Rows near named flat spaces through zero
fh_hr: [-13  21  -4  19 -23  34   0   1 -16  -2   8 -27   3   2  33   8  -6  18
  10   0 -19  29 -24 -19  10 -21  19   1 -14  16]
bd_bb: [-29 -19  -1   3 -80   1  -7  25  -7   2 -39  27 -52   5   3 -16 -10  20
 -16   9   2   3 -38 -12  19 -23  35  28   0 -21]
mj_mm: [-12  28  -5 -20   6 -22   3   8  23 -30 -44  39  10  38 -10  -5   5 -25
 -27 -32  -9 -17  20 -33 -18  17 -40 -14 -39   2]
bd_bb: [  2 -29  -4  -6 -18 -28  -5  13 -22   4  -5  52   1 -32 -20  -7   1  16
 -18  -4   7  -7  12  -8 -22 -11 -10  29  11 -13]
gt_rj: [-21   6  -3 -18 -10  23 -11  -3 -17  16  10   0  41 -28  27 -19 -14  25
  11  13   1   0  24 -20   5 -13  -4   6  12   4]
mj_mm: [-10 -34  -8  28 -47  -9 -17  25  -5  -2  13   0 -35  21   5  21   6 -10
   7  25   6   8 -65  -2  31 -16  34  38  24   2]
bd_bb: [ 15  41 -25  14 -40 -38  -5  30   7 -39 -12  -7 -27  21 -14 -46 -12  36
 -42 -38 -21 -25  30 -43 -35 -12 -13  15 -29   5]
bd_bb: [ 55 -15  22 -11  48 -18  10   5 -20  10   2   3   0 -45 -24  23  19 -14
  -2 -23  18  17  -8  28 -27  39   8 -24  36   4]
bd_bb: [-14 -18  24  -7 -26  45 -24  35 -62  20  13  30  22 -44  49  29   3  -2
  18   3  20  59 -52  -8  11  -8  35   8  36   9]
mj_mm: [-15  39 -34  30  34 -12 -16  -9  24 -23  25   8  11  44  24  13   2 -43
  42 -13  -7 -10   1 -29   1   9 -10 -14 -18  19]
fh_hr: [ 35  -3   3  -7  16  -9  -5  -5 -11  -1  16  -5  13  -9   0   2  10   6
   5  -5   1  13   5   4  -8   6  -6   7  22   4]
fh_hr: [-20 -12 -29  30 -49 -24 -24  18  -5 -10   2  22 -16  11   7   2   0   0
  14  11  -7 -10 -37 -34  15 -20  18  37  13   2]
gt_rj: [-14   4  -8 -17   3  31  19  -9  -3  22  14   3 -13  -4  37   8 -14  11
   5   4  11  31  -1 -18  10  -5  22   7  -1  13]
gt_rj: [  4 -28   8  -1 -24 -16 -27   4  11 -14  -8  11 -15  17 -14  -8   7 -31
  17  13  11 -12 -35  13  34  12  22   5  37 -25]
bd_bb: [  1 -18 -25  16 -61 -20  18  -8  10  -9 -17  10 -71   9 -19 -20 -13  35
 -23  -1 -17   1 -19 -21   8 -28  33  38 -11 -17]
bd_bb: [ -9 -14  -8   2 -57 -19 -11   9   7 -20 -29  30 -42  15 -15 -26  -7   3
 -12  -6  -4  -9 -20 -17  14 -10  23  19   3 -26]
fh_hr: [ 21  24 -15   6 -12 -12   0  17  -3  -9  17 -39  -2  -2   4 -21  -8  34
 -19 -12 -10  -7  16 -25 -17  -5   1  10   3  20]
gt_rj: [  0  -1  14  15 -10 -14 -10  20   3  -5 -27 -27   7   0 -25   5  14  -8
  -7   6  -7 -27 -21  20   1  12  -6 -17   2   0]
gt_rj: [ 24   2  60  -6 -30  29  -5 -11 -19 -14 -83  -9 -10 -17 -28  -7  20   1
  -3 -17 -23  27 -43  57   9  11  18 -50  -7 -44]
fh_hr: [ 28   9 -22 -28  36  -8  26 -41  24 -13  19  -2  -2  -5  -5 -19 -16  -2
  -2 -24  -3   6  34 -38   0  22   8 -11   9   6]
mj_mm: [ 37  11  34 -36 -12 -13   5  23 -15   2 -58   1 -16 -42 -31 -38   1  29
 -39 -32   9  -8  22  21 -34  28   3 -30  13 -22]
fh_hr: [ -4  20  -4 -11  63  20  26 -19   1  33  12 -12  18 -36  15  16  -7  -4
  17  -6  13   4  28   2 -18  23   1 -37  -4  21]
fh_hr: [ -1 -17  -1  -6  -9 -12  38  38  -7  25 -11  -6 -43 -16 -11  27  -2  22
 -54  -2  15   4 -16  -7 -23   4  11  18  -9  27]
gt_rj: [ 54  39   6  25   6 -37 -11  11  -6 -52   3 -15   0  -3 -48 -51   1  24
 -35 -54 -27 -27  60  16 -59  -3 -37 -20 -33 -19]
gt_rj: [ 52  12  21   2  31  21   7 -16 -21  -9  50 -37  11 -22  -6 -22  -6  30
 -11 -19  -6  24  48  39 -27 -11 -10 -11  -6  -8]
gt_rj: [-26 -25 -22 -34  14  23  52 -29  12  37  27   8 -15 -25  13   3 -31  26
 -23  17  14  12  31 -30   8 -11  14  22  -7  15]
mj_mm: [ -3  46 -26  10  22  16  -4 -12  17   0  52 -30  -1  32  43 -23 -19  14
  24   0   2   0  46 -11  -4 -14  -5   4 -15  16]
mj_mm: [  3 -10  40 -43  37  15   9 -12 -20  24 -46  36  35 -65 -21  -4   5 -10
  -2 -13  17   0  26  34 -20  33 -11 -50  11 -24]
mj_mm: [  2 -14   1  11 -21 -14 -28  19   8   5   2 -20 -17  18   3   0   9 -16
  25  26  16 -16 -38  16  30   9  25  10  42  -5]
fh_hr: [ -8   8 -25  21   8 -42 -20  21  21  18  -1 -21  10  37   9  25  23 -11
  26  32   7 -38 -19  -3   4   8 -22  25  19  28]
mj_mm: [ 21  -3   7  -3  -2  -6 -10 -12   1  -1  -2 -17   3 -12 -13 -22   1  10
  11   4  -1 -10   9  18   5   5   5  -6  22 -16]
gt_rj: [ 11  -9  -8  -2  38  -5  27  -7  10  11  47 -38  14 -12 -16   4 -10  15
 -26  10   4 -17  41   4 -15  -2 -21   7  -7  22]
gt_rj: [  4  -2   2 -10  23  23  39  -7   8  23  17 -29 -27   3  13  23  -7   9
 -16   5   9  24  -3   7   2   3  15  -1 -11  21]
fh_hr: [  7  -3  -1 -54  20 -12  10  -4  34 -10   1  24 -10  32  -1 -22 -11 -25
 -22 -12  27  -9  33 -19   9  29  -9   0  12  -4]
fh_hr: [-10 -63  33  -5  -2  10  19  10 -35   2 -13  71 -14 -55 -39  31   2 -28
 -32 -15  15  26 -29  24  -9   3  17 -10  -4 -26]
gt_rj: [-17  -4  -5  14   7  28  54  -1 -11  39   1 -12 -49 -35   5  32 -14  28
 -22  -1   2  26 -12   6 -18 -11  31  -5 -33  19]
fh_hr: [ 22 -26 -39  29 -45 -48   3   5  -3  -5   2   1 -40   6 -14  16  11  26
  -6   9 -17   4 -48 -38   4 -20  22  60  22  13]
bd_bb: [ 12 -30   8 -20  56 -14   7 -41  11  -8  16  44  42  -3 -32  10  11 -33
   3  -1   3  -8  41  21  -7   8 -47  -4  -6 -19]
mj_mm: [ -1   8  -4  -4 -19  16   6 -22  32  -5  21 -54 -11  54   9 -28 -12  28
  -9  28 -12  -9  26  14  27 -29 -12  24 -18  -5]
fh_hr: [  1   2   7  12 -22 -10  -5  37  -9 -14   1 -19   0  -2 -16  -7  -1  11
 -35  -7  -4 -16  -1  -2 -15  -4  -8   3  -9   8]
bd_bb: [ -1 -23 -27  26  33  -1 -20 -52   2   9  63 -18  53 -27   3   5  -1 -12
  68  37  -9 -15   6  -2  30 -10   4   7  41   1]
gt_rj: [  4   0   4   0  -6 -15 -12   0  -5  -6 -10   2  28  -8 -19 -16   6  15
  -7   3 -11 -22  24   8 -13  -9 -30   5  -4 -10]
bd_bb: [-51  -1   4   4 -26  32  15  12  -5  47 -33  -9 -18  -9  26  23  -4  20
   4  33   7   4 -28  11  12 -15  18   3 -16  10]
bd_bb: [-26   5  17  -7 -29  43 -22  -3   7 -26   9  -3  13  48  30 -11  -8 -20
   8   9  -6  20 -14  -1  41 -18   2   0 -14 -13]
mj_mm: [ 22  37  11   1  40  10  11  -4 -20 -14 -13   3  17 -46  -9  -2  -2  -8
  -2 -53 -10  14  18  -7 -39  28   3 -59 -16   5]
bd_bb: [  4  15 -30  20  23  -9  42 -39  56  24  -6 -73 -58  29  -9   9  -5   8
  17  23  -9 -23 -12  10  21  13  29 -12  -9  16]
mj_mm: [  5 -21  27 -13 -44  34  18  19 -25  -1   3 -24 -17 -19  -1  -4 -13  35
 -50   0  -5  32 -18   3   7 -21  22  13  -5   0]
mj_mm: [-29 -51  24   1 -16  17   7   3  -8  21 -21  21 -10  -7 -10  42  12 -26
   0  30  10  13 -56  30  30  -3  17   5   6 -11]
gt_rj: [ 12   8  -4  11  -8   4  19 -16 -15 -23 -10  38 -40 -39 -23 -28 -20  12
 -16 -49 -14  18  17 -10 -27  -5  28 -24 -27 -28]
fh_hr: [ 12  10 -13   0   7   2  25 -11  12  34  -9 -39 -23  28  27  36  15  24
  10  24  -4  23 -27   1   7  -4   4  24   0  31]
mj_mm: [  8  57 -15   1  43  26  -8 -14   4 -22  54 -41  48   3  35 -23 -19  -2
  21 -25 -10   5  48 -34  -9   8 -10 -31  -9  26]
bd_bb: [ 48 -11  -8 -14  21 -52 -21  12  12 -21  39  -4  12   8 -27 -30   3  -6
 -12  -8  18 -33  40  -1 -13  19 -22  19  42  -2]
[ 25  -1   1   7 -15 -18 -49  -4 -12 -33  15  42   9  17   3 -29   8 -15
  33 -12   0   6   6   8   4  -9  -5  15  25 -34]
gt_rj
[-28   3 -30 -10  32   6  39 -23  43  44  14 -27 -25  35  27  28  -7   2
  10  37  15  -8   8  -8  18   2   0  17 -12  32]
bd_bb
[ 32 -58  38 -19   6 -25  28  11  -1 -18 -22  20 -16  -7 -70  23  18 -22
 -67 -12   4   1 -16  35 -11  17 -18   0  -5 -17]
fh_hr
[-11 -32  40 -38  47  39  36  -8 -17  44  -4  30  20 -15  10  54  13 -10
 -19  17  25  40   7  47 -10   2 -29  -2 -19   6]
bd_bb
[ -7 -16  16 -10 -25   6  -1  -2   6   2 -40   8 -22   6  -7   3   5 -13
   3   8   2   6 -38  12  26   9  23  -8  11 -18]
gt_rj
[ 31 -11  16  -9  -9   9 -24 -20 -18 -22  24  13  11 -23 -10 -45  -9  10
  11 -12  -1  11  28  20   3 -10   9  -3  24 -39]
gt_rj
[ -1  -5   8 -20 -12  -2 -33 -19  11 -37  -7  31  31  20  -6 -33  -1 -29
  17  -6  -6  -8  10 -10  26   5 -11  -7  14 -32]
mj_mm
[-21   3  -3  -4 -16   0  19  11  11  17 -21   0 -36   3  -4  -9 -12  18
 -22   5   8 -14   9   4  -7  -6   6   3 -20  -3]
fh_hr
[ -5  42 -30  22   7  12 -27 -45  34 -49  47   1   2  71  30 -39 -16 -22
  47 -11 -22   2  34 -18  24 -23  -8   0 -28 -18]
mj_mm
[ 27  -8 -16   6  -7 -23 -14 -26   8   7  20 -16  -5  -2 -10 -33  -1  32
  24  21  -3 -19  27  17   5 -17  -1  28  28 -20]
mj_mm
[  7 -16   0   8 -19 -22  11  -8  -2  -9 -23  26 -24 -21 -43 -21  -4  18
 -24 -12 -12 -16  17  11 -20 -12  -4   4 -18 -28]
gt_rj
[ 16 -15  28   2 -36  25  -8  11 -32 -26   4   3   2  -6  -1  -1   2   9
 -22 -14 -15  40 -25   6   5 -20  10   8  -4 -13]
fh_hr
[-34  11 -51  20   9 -53  -4  18  39  21   1  29 -27  67  20  30  13 -17
  18  26  17 -37  -1 -22  -7  -5 -30  48 -14  28]
mj_mm
[ 13  20 -22  -2  28  -4   3 -20  14 -28  25  12   6  26  15   4  -3 -26
  13 -26  -8  18   6 -39   2  11  -1  -5  -6  13]
bd_bb
[-43  -2 -17   9 -22  31  22 -21  22  26  16 -36 -13  32  25   4 -16  32
  -2  45 -11  -2   7   1  27 -42  -3  32 -33  10]
bd_bb
[-44  15 -15  18   4  47  32 -12   2  57  -1 -47 -16  -7  48  42  -7  24
  26  37  -2  21 -32  -1  18 -15  30  -2 -18  36]
bd_bb
[ -2 -24 -12   7 -17 -30  -5 -22  31 -20 -20  14 -14  42 -26   3  12 -23
   7  15 -13 -19 -24  -2  28  -2  -7  19   1 -17]
fh_hr
[ 32 -17 -13 -18  75 -18  45 -40  24  20  20   8 -15  -1 -13  37   9 -21
   3  -4  14  14  12   6 -10  28  -6  -2   6  16]
bd_bb
[-12 -10  19 -19  26  35  27  -4  -6  35   0   0  -2  -1  24  41   5  -6
  -3  15  17  34 -13  22   5   4   1  -4  -9  15]
bd_bb
[-13 -11  14 -14  24   5   6  -7  -8  14 -26  39  17 -26  -8  17   7 -22
   7  -4  10   1   2  13  -8  16  -9 -23  -3  -9]
mj_mm

Rows near named flat spaces through zero
fqgj: [  4 -49   2 -22   5  50 -21  -7  16   8  -7 -20  29 -25  -1 -14  -3  26
   3 -11  46  -4 -15 -20  -9  -9 -21  19  -2  25]
cgnf: [-14  -3  10  18  12  11  -7   7 -31 -24  16  14  35  -2  25   1  14 -17
  24  14 -16   6  -9 -23  -7  41  43   1 -12  17]
pqph: [ 20  -3  -2   1  -3  18 -14  13   2  -5  10 -10 -16  -5  -3   1 -12 -10
 -10  -8   1  -5  -8   1  -6 -15   9  -2  -4  -3]
mbqc: [ -2  18  45  29 -15 -10  -8   9  17  10  18  -7  21  20  18  -5   5  -6
   3  14  -2  -5  15   2   4   6  -2  -4  -8 -25]
cgnf: [ 31  53  34 -17 -38 -43  17  38  13  20  19  14 -55  28 -53  55 -40 -37
 -44 -43 -24  24 -17  57  10 -43 -13   2  18 -45]
pqph: [ -9 -21 -15  15   5  -4  12 -10   1  26 -14  14  19   4  14 -35  33  13
  20  27  17  -4  29 -44   6   6 -15  -9   7  14]
ntzn: [  8   5  12  23   6  17 -44 -10  21  18 -12 -40  17 -14  27 -21  -6  11
   4   9   8 -14  -3 -22  -3 -36  10   5  -9 -13]
fqgj: [ 16  31  16  -1  -9  -8   5 -19 -19   4 -12   7 -12   7  -9   3   0  -9
   3  22 -28   4   8   7 -15  21   6  -4 -21 -25]
mbqc: [ 52   8 -11  12  36   2 -16 -46   1 -13  35 -10 -13   1  14 -15  -9  28
 -17   0  12  -8  21  -7 -43 -11 -26  -6 -11  -4]
pqph: [-50 -68  26 -12 -27  -6  19  24  47  38  -1  11  29  24  -3  10  14  21
  23   7  64 -14  -3   5  56  22 -61  -2  30  34]
pqph: [ -5 -27 -49   7  28  -1 -25 -37 -14  23 -10 -29 -16 -34   3 -28 -23  41
  11  -7  -2 -25 -20  -7  -7 -12  27  15 -22  20]
fqgj: [ 15 -15   5  -5  -3  24  -2  -2  -6  -5   3   6  -2   2   1  -2   6  -5
   7  17   9  -5   3 -12  -8  20  -7  -8  -8   6]
pqph: [-17 -21  16  17 -21 -34  15  44  34  50  26  17  11  25  -9   4   2  -3
  -5 -25  32   7   2  -9  38 -34 -25   2  37   8]
pqph: [ 11  18 -13 -19  12  15  11 -27 -21 -33 -36  14  -3   0   7   3  26 -11
  10  37 -14   9  18 -15 -16  26 -10 -17  -1  -1]
mbqc: [ 20  -5 -19   0  -1  19 -10  14 -12 -18   9  -5 -34  -6  -4   5 -13 -18
  -5   0 -11 -11 -11   5  -5  -1  22 -11  -8   3]
ntzn: [ 37 -21 -17   8 -24  15  17  59 -33  18  73  18 -31 -17 -53 -21 -33 -21
 -38 -72 -13   9 -15   8 -31 -19  53  24 -23  -1]
mbqc: [  0 -43   6  -5 -27  -1  -7  24  15  38  11  -2 -39  12 -21  18 -26  -2
  10   3  21 -27 -27  19  34   6 -12  -9   0  14]
cgnf: [-35 -31  30  -7 -32 -23  27  12  46  50 -32  21  20  37  -1   5  34   7
  24  36  48  -4  23 -14  55   9 -74 -17  38   9]
fqgj: [ 30  36   3  -8  20 -17 -20 -43 -26  17  -1 -11 -10 -19 -18  10 -35  17
 -11 -22 -29  14 -24  11 -36 -16  22  27 -25 -19]
pqph: [ -9 -36   3   4   0  11 -10  -4   5   0   4   0  -4  11  16   7   2   4
  26  32  18 -25  -8  -3  18  35 -10 -17  -4  23]
ntzn: [ 14  -7   3   0 -16  -8  31  18  -5  24  14  33   0  14 -22 -12  16  -9
  -7  -6  10  15  22 -19  -4  -1 -18  -2  10  -1]
ntzn: [-22 -15  -6 -22  17  -9  32 -41   0  -5 -12  18  37  -1  -2 -13  25  40
   6   2  23  13  24  -3 -11  30 -46  11   6  17]
pqph: [ 33   7  -5  17   3  23 -19  15   0 -12  17 -10 -13  -3  11 -11  -2 -19
 -11   1  -3  -5   6 -19 -15 -23  16 -11  -4  -8]
cgnf: [  7  -9  11   5   4  29 -48 -14  28   5 -14 -50   2 -16  20  -6 -19  17
   3   9  16 -25 -16   2   1 -25  -2   3 -13  -7]
mbqc: [-32  29 -31   5  13 -34  19 -13  22 -26 -26 -11  -9   7  19  -8  19  12
 -10   5 -11  -5  31  21  18 -19 -18 -15  22 -11]
ntzn: [ -5 -34  10 -11  16  16 -18 -13 -16  -5  22   0  20 -12   2  20 -21  15
  16 -11  13  -2 -39   4  -7  33  13  18 -13  32]
fqgj: [ -1 -25 -28 -20  12  14   9 -15   4 -28   3  -5 -19  -5  -3   0  -3  20
  -6  -3  17 -14   3  21  -4  15 -24  -7   1  19]
ntzn: [ 29  24  28  10 -15  -8  -2  -8   5  42  -6   2   5   8 -11 -15   4  -1
  -7   8  -2  11  19 -20 -14 -22 -13   4  -8 -32]
ntzn: [  0 -15  12  49  17 -18  -6  27   1   6  59  23  35  22  36  -7  16 -11
  13  -1  16   4   9 -43   7   1  13  -8  18  23]
ntzn: [ 26 -40 -47 -15  28  59 -44 -23   5  -4  11 -63  -8 -66 -11 -42 -44  52
 -30 -58  24 -20 -28   6 -44 -54  21  39 -30  14]
cgnf: [  2 -46   3 -15  -7  14  16  11  27  12  18  10  11   8 -11  -5   8  18
  -7 -13  52  -1  10  -5   7  -3 -51   1  20  22]
mbqc: [ 29 -15   0  -2 -15  23 -21   5  18  24  -5 -23 -30  -5 -10  -9 -17   2
  -7   3  16 -19  -5  -2   1 -28 -12  -5  -7  -9]
cgnf: [-33 -15  16  22 -11 -18  -1   8  41  17  -8  -9  15  24  28  -7  19   9
  17  28  25 -21  19  -2  41   1 -32 -18  18   2]
pqph: [ 27  26  39  17 -25  -2  -7  52  10  -6  49   2 -12  18  -9  23 -21 -40
 -28 -29 -11  10  -8  19  -2 -24  17  -2   3 -27]
ntzn: [  8   7 -19  -1  25 -12   1 -24   8 -16  -1   0  -6   5  14   2   7  14
  -5   5   9   0  14  -4  -5 -11 -25 -10  15   7]
fqgj: [-22 -14 -11   3 -14  -6  28  18   0 -16  -5  21 -14  21   6   1  24 -15
  14  28   0 -12  19   5  25  35 -10 -27  10  10]
fqgj: [-11 -43 -10  23  -1   5   4  42   4  -1  27  25   5  20  22   0  21 -22
  22  16  25 -10   3 -35  30  14   3 -24  25  38]
mbqc: [ -7 -19 -30  -1  28  -9 -19 -41  -6  17 -12 -18  -6 -18   7  -8 -16  37
  14   2   5 -16 -17  -3  -2  -2   4  10 -10  20]
mbqc: [ 16 -17 -18 -13  -4  15  -1   3 -19  19  -4   4 -16 -17 -25  -7 -12   0
  -3 -14  -1   3 -16 -10 -11  -8  14  11  -9   8]
fqgj: [  3  -9 -14   3   5  16  -6  -4   2  -9  -3 -12  -2  -9   8 -17   4   6
   0   5   4 -10   7  -6  -6  -3   3  -4  -6   2]
fqgj: [-23 -28 -36 -15  30  -5  -7 -61  23  10 -29 -34   6 -23   9 -27  -4  69
   4  -1  30 -22   6  11  -1  -9 -39  13  -3  17]
ntzn: [-20 -34   1   4  49  10 -27 -55  13  -7   4 -19  65 -16  43 -14   9  57
  23   7  42  -6  -4 -27 -12  14 -25  18   1  38]
pqph: [-20  10  26  -9 -19 -18  22   6   0  10   2  11  17   7 -19   8  -1   2
  -4 -14  -6  13   0  24   4  17  -6  15  -3 -12]
fqgj: [ 20  10 -21  13  14  25 -22 -10  -5 -14   0 -29  -7 -24  12 -31  -5   6
 -12  -4 -12 -10   8 -10 -27 -24  25   3 -20 -12]
cgnf: [ -2   0  24  10  -4   5   1  17 -19  -7   8  27  22  15  13  15  18 -30
  22  24  -7  11  -3 -26   5  34  17 -10   3  10]
ntzn: [ -5 -36  23  17  -6  13  -7  25 -11  22  38  13  35  -1   2  -6  -3  -3
  15 -12  16   3 -18 -24   0  19  23  16  -9  22]
cgnf: [ 11  18   2 -28  -6  -8 -16 -14  21  24  -3 -43 -24 -29 -43  10 -57  33
 -43 -66  -2   3 -33  57 -15 -60  -5  41 -12 -28]
mbqc: [ 37  -5   4   6  24  34 -38 -20  -6 -29  21 -17  -3  -7  24   6 -13   0
   3  13   6 -12 -11 -11 -27   7   7  -7 -16   7]
cgnf: [-51 -23  14  17 -30 -35  37  31  44  11  -6  22   2  50  19   3  39  -8
  21  40  27 -20  37   8  65  27 -53 -38  36   8]
cgnf: [-11  13 -38   9  18  18 -25 -32 -15 -29 -39 -38 -19 -26  26 -25   0   9
  14  32 -33 -29   2   4  -8   8  38 -10 -29  -7]
mbqc: [ 13 -11  32   0 -11  17 -11  26  33 -38  28  -2 -18  34  21  39  -2 -26
  -1  22  25 -18   0  22  21  17 -35 -34  18   4]
mbqc: [ 14 -21  24  -3 -12  -5   9   3  -3  36  26  20   7  10 -22   4  -9   7
   2 -10  19   6  -6  -5  -4  12 -17  11  -4   6]
fqgj: [  5   0   3 -14  19  -7 -18 -34  10  19  -4 -20  14 -18  -7   3 -23  36
  -9 -27  14   7 -18   7 -14 -27 -15  28  -2   1]
pqph: [-36  -1  26   4  10   9   0   1  41 -32  -3 -14  65   6  39  -6  31  16
  -1   1  32   7  24  -3  10  -3 -35   3  24   4]
cgnf: [-12 -59 -34  -8  15  22  25  -2   9 -16  25   8  16  -8   2 -33  19  34
  -4 -15  45 -10  22  -9  -7  16 -33   1   8  39]
[-19  42  66  22 -21 -40 -13   4  26  69 -23  -5  58  12   4   1   6   0
   6  -3  -2  29   0 -23  18 -41  -4  26  12 -37]
fqgj
[-13  24 -11   8   7 -23  -8 -15 -10  20 -20 -13   2 -16  -3 -10 -11  11
   0 -11 -26   5  -9   2  -2 -20  29  17 -10 -13]
fqgj
[  2  37   6  12  12 -11   0  -9  -9 -21   5  -1  16  -1  13  -4   7  -5
  -9  -4 -23  13  13   0 -18  -4  16   4  -5 -18]
pqph
[ -4  37 -23   2   2  -7 -18  -9  -3 -27 -11 -43 -45 -19  -3   2 -34   1
 -20 -15 -45 -20 -15  54  -5 -19  40   2 -25 -30]
cgnf
[ -6  -1 -10  -4   9   9   4  -7  12  -6 -18  -3  21  -7  11 -18  22   9
  -3   2  14   8  19 -20  -3 -17 -18   1  14   3]
pqph
[ 28  11  43   7  -2  11  12  17 -30 -21  53  38  33  15  -3  13   9 -27
  -4  -8  -7  29   5 -15 -34  38  13   6 -10  -1]
mbqc
[ 36 -35 -38  -2  -1  44 -31  -5 -18  23   2 -33 -44 -39 -21 -35 -34  14
  -6 -12  -2 -29 -23  -7 -25 -19  36  10 -39   4]
pqph
[ -4   1  -6  12 -13  -2  15  17 -21  -7  -2  22 -16  14   3  -1  17 -28
  17  30 -21  -7  10  -9  11  33  20 -22  -5   1]
fqgj
[ -9  -6   8   0  12 -11   6 -14  -1  -3   4  14  20  11  11   9  11   8
  13  11  10   5   3  -8   4  21 -16  -2   8  14]
ntzn
[ -9 -16   9 -18 -11  21  -8   0 -11   4  -7 -11   5 -19 -17   4 -18   6
   5 -10  -3  -4 -27  17  -4  17  18  19 -22   3]
ntzn
[-40 -10 -19 -19  -7 -16  23 -18  -7   9 -40   4  -5  -5 -12  -3   8  17
  17  14  -8  -7  -1  18  20  28  -6   2  -4   8]
fqgj
[-13 -38  24   1  -2   2  19  21   3   9  38  32  47  13   0   3  15   4
   7 -17  36  17   1 -20   4  22 -20  11  17  30]
cgnf
[-21   1  12  17  -3 -22  19   5  12  18   3  16  34  14  10 -16  26   6
   6   4  11  10  25 -19  11  -1 -17   1  15   0]
pqph
[-14 -12   5  28  10  -3  12  31 -16 -38  61  24  26  14  23   2  11 -17
   4 -12  -3   3   5  -4  -2  36  28  -5   2  22]
cgnf
[-37  57  53  21  -8 -44  -5 -23  28   1 -63   5  29  47  53  28  45 -21
  42  89 -17   0  30 -13  47  25 -32 -38  23 -30]
ntzn
[-13  29  -3  14  24 -31  12 -23 -10 -18 -11  21  20  17  29   5  30  -4
  16  29 -14  13  23 -20   2  17  -6 -15  15   2]
pqph
[  1  16 -39  35  29 -11  -1 -13 -17 -30  14  -3  -7  -3  32 -30  15   2
   1  12 -24 -12  27 -15 -14   3  30 -16  -8   1]
cgnf
[ 14  -5 -20  16  22   7  -6 -13  -7  -8  12   0   7  -6  18 -23  12   9
   1   6   6  -3  16 -28 -17  -5   3  -5  -1   9]
cgnf
[ 34  37  32 -10   1   8 -31  -5 -20  24   4 -13  16 -27 -25  15 -37  -7
 -19 -43 -22  32 -39  -3 -36 -39  39  42 -19 -26]
fqgj
[ 11  -6  20  -8 -31   4  26  32   6  17  -1  30  -5  22 -20   5  19 -27
  -2  10  13  12  16 -13  11   4 -25 -13  16  -5]
pqph
[  5   7  33  26  -5  -2 -33  13  33   9  15 -25   5  14  26   9 -11  -5
   1   7  12 -14  -5   1  16 -24  -5  -8   6 -13]
cgnf
[-58  -3 -22  -9 -10 -60  60   2  21 -23 -11  29 -28  42   0  22  24   6
   8  22   0 -15  30  52  53  44 -50 -34  32  11]
fqgj
[-19 -12   6  -4   5 -20  10  -5  12  -4   7  10   6  16   7  19   3  10
   9   4  15  -3  -2  13  19  18 -25  -5  15  16]
mbqc
